Below is a small trained network, with its code and all its weights. Each question gives an input and a target symbol and asks what happens when units are switched off, that is, made to give their printed mean instead of their output.

import numpy as np


def w(rows, s, z=0):
    codes = np.array(rows[::2]) - 128.0
    scale = np.full(codes.shape[1], s)
    scale[-1] = z or s
    return codes * scale


def f(y):
    return np.maximum(y, 0)


def softmax(a):
    e = np.exp(a - a.max(-1, keepdims=True))
    return e / e.sum(-1, keepdims=True)


def log_softmax(a):
    a = a - a.max(-1, keepdims=True)
    return a - np.log(np.exp(a).sum(-1, keepdims=True))


def net(x, mask):
    ids = ['βδεθλμπτψω'.index(c) for c in x.split()]
    T = len(ids)
    res = E[ids] + P[:T]
    u = 0
    for l in range(3):
        q, k, v = (res @ M[l].T for M in (Q, K, V))
        z = softmax(np.where(np.tri(T) > 0, q @ k.T / 2**0.5, -1e9)) @ v
        res = res + np.where(mask[u], z, O[l][:, -1]) @ O[l][:, :-1]
        u += 1
        y = f(res @ A[l][:, :-1].T + A[l][:, -1])
        res = res + np.where(mask[u : u + 8], y, B[l][:, -1]) @ B[l][:, :-1]
        u += 8
    return log_softmax(res[-1] @ U[:, :-1].T + U[:, -1])


Q, K, V, O, A, B = {}, {}, {}, {}, {}, {}
E = w([
[254,165,171],'β',
[216,130,152],'δ',
[69,137,141],'ε',
[211,109,146],'θ',
[56,141,144],'λ',
[172,113,140],'μ',
[105,124,139],'π',
[148,102,127],'τ',
[106,88,119],'ψ',
[239,152,168],'ω',
],0.0064)
P = w([
[116,41,88],'0',
[253,87,126],'1',
[108,189,243],'2',
[231,129,75],'3',
[58,205,118],'4',
[130,120,204],'5',
[254,138,61],'6',
[49,196,103],'7',
[84,77,178],'8',
],0.0084)
Q[0] = w([
[206,132,199],'L0H1',
[117,58,253],'L0H1',
],0.0053)
K[0] = w([
[75,161,113],'L0H1',
[12,254,201],'L0H1',
],0.0055)
V[0] = w([
[100,69,1],'L0H1',
[226,64,145],'L0H1',
],0.006)
O[0] = w([
[126,39,1,97],'L0H1',
[205,133,109,251],'L0H1',
],0.006,0.0025)
A[0] = w([
[39,47,40,161],'L0N1',
[20,144,237,255],'L0N2',
[128,167,127,110],'L0N3',
[156,143,204,214],'L0N4',
[154,151,161,112],'L0N5',
[180,156,203,52],'L0N6',
[227,77,16,180],'L0N7',
[1,62,67,169],'L0N8',
],0.0044,0.0037)
B[0] = w([
[74,37,43,158],'L0N1',
[89,253,203,253],'L0N2',
[108,125,112,132],'L0N3',
[167,231,170,243],'L0N4',
[59,164,118,144],'L0N5',
[67,128,126,143],'L0N6',
[210,79,114,240],'L0N7',
[65,107,55,164],'L0N8',
],0.0047,0.0037)
Q[1] = w([
[14,135,254],'L1H1',
[106,13,202],'L1H1',
],0.0054)
K[1] = w([
[253,235,172],'L1H1',
[30,200,230],'L1H1',
],0.0069)
V[1] = w([
[2,140,141],'L1H1',
[96,40,59],'L1H1',
],0.0062)
O[1] = w([
[2,143,99,1],'L1H1',
[125,198,8,149],'L1H1',
],0.0074,0.0049)
A[1] = w([
[55,104,110,151],'L1N1',
[112,150,68,246],'L1N2',
[110,183,2,248],'L1N3',
[172,161,153,136],'L1N4',
[227,139,149,231],'L1N5',
[138,135,247,240],'L1N6',
[56,176,208,174],'L1N7',
[37,129,99,149],'L1N8',
],0.007,0.0015)
B[1] = w([
[2,139,44,135],'L1N1',
[182,225,59,158],'L1N2',
[166,241,30,189],'L1N3',
[9,123,151,195],'L1N4',
[30,17,162,255],'L1N5',
[130,200,218,237],'L1N6',
[216,165,212,192],'L1N7',
[35,117,54,136],'L1N8',
],0.0037,0.0079)
Q[2] = w([
[243,106,54],'L2H1',
[235,91,1],'L2H1',
],0.0044)
K[2] = w([
[62,19,42],'L2H1',
[3,7,18],'L2H1',
],0.0045)
V[2] = w([
[2,125,115],'L2H1',
[243,76,160],'L2H1',
],0.007)
O[2] = w([
[16,152,139,4],'L2H1',
[254,65,102,198],'L2H1',
],0.0072,0.0041)
A[2] = w([
[158,56,162,163],'L2N1',
[175,118,119,147],'L2N2',
[172,124,131,134],'L2N3',
[72,157,172,190],'L2N4',
[154,16,175,195],'L2N5',
[162,2,80,80],'L2N6',
[155,99,139,147],'L2N7',
[122,148,53,255],'L2N8',
],0.0078,0.0033)
B[2] = w([
[42,158,145,232],'L2N1',
[108,71,143,208],'L2N2',
[101,82,153,209],'L2N3',
[149,56,193,181],'L2N4',
[2,206,132,255],'L2N5',
[49,101,227,206],'L2N6',
[49,122,142,193],'L2N7',
[215,107,97,203],'L2N8',
],0.0055,0.0078)
U = w([
[71,120,204,98],'β',
[50,89,168,190],'δ',
[26,180,122,85],'ε',
[137,36,108,117],'θ',
[54,186,99,35],'λ',
[127,133,79,250],'μ',
[145,211,60,106],'π',
[253,60,97,153],'τ',
[246,138,61,162],'ψ',
[119,38,115,104],'ω',
],0.0057,0.0019)

Each question gives the input, a string of symbols that net reads in full, and the target symbol t.
The units are the heads (2 rows each of Q, K, V and O) and the neurons (one row each of A and B). Each row of codes is followed by its name. A weight is (code - 128) times the scale printed after its matrix; where a second scale follows, it is the last column's (O, A, B and U).
mask holds one flag per unit, layer by layer, with each layer's heads first. A switched-off unit (its flag False) gives its mean, the last column of its rows in O or B, instead of its output. The means were averaged over made-up inputs and are rounded, as every weight is.
A unit's drop is (log p(t) with every unit on - log p(t) with that unit switched off) / (log p(t) with every unit on - log p(t) with every unit switched off).
The circuit of an input: a set's keep is (log p(t) with only the set's units on - log p(t) with every unit switched off) / (log p(t) with every unit on - log p(t) with every unit switched off). Starting from the 12 units with the biggest drops (on a tie, the unit counted first), units are removed one at a time, each time the one whose removal leaves the highest keep (on an exact tie, the one counted first), for as long as the keep stays at least 0.8.
circuit, biggest first: the units of the circuit, biggest drop first
unit that matters most: the unit with the biggest drop
k most important neurons: the k neurons with the biggest drops, biggest first
k most important neurons of layer l: the k neurons of layer l with the biggest drops, biggest first
drop when u is switched off: that unit's drop, to one decimal
input ψ β δ μ, target π: unit that matters most : L1H1
input ψ ψ δ β, target π: 3 most important neurons : [L0N1; L0N8; L1N3]
input λ ε μ β β ψ θ, target ε: circuit, biggest first : [L2H1; L1H1; L0H1; L0N1]
input λ τ θ ω, target ε: circuit, biggest first : [L2H1; L1H1; L0H1; L0N1]
input ψ θ ψ τ π δ ω, target π: 4 most important neurons of layer 0 : [L0N1; L0N8; L0N4; L0N2]
input β β τ ψ, target δ: 2 most important neurons : [L2N6; L2N5]
input λ τ ψ ω π τ λ, target ε: 3 most important neurons of layer 0 : [L0N1; L0N8; L0N4]
input τ τ δ μ, target ψ: 2 most important neurons : [L0N1; L1N3]
input λ δ μ ω ψ μ ε, target ε: 2 most important neurons : [L0N1; L0N8]
input τ ω ω ψ π π π, target ψ: 2 most important neurons of layer 0 : [L0N1; L0N7]
input ψ λ τ π ω τ θ, target π: 3 most important neurons of layer 0 : [L0N1; L0N8; L0N4]
input τ ω ω θ τ θ ε, target ψ: 2 most important neurons : [L0N1; L0N7]
input λ β μ ψ, target ε: drop when L1H1 is switched off : 0.8
input τ μ θ ψ, target ψ: 2 most important neurons : [L0N1; L1N3]
input ψ π λ τ, target π: drop when L0N8 is switched off : 0.3
input λ ε λ β ε π τ, target ε: unit that matters most : L2H1
input λ ε θ μ τ λ μ, target ε: drop when L1H1 is switched off : 0.7
input ψ β τ τ β λ λ, target π: 2 most important neurons of layer 0 : [L0N1; L0N2]
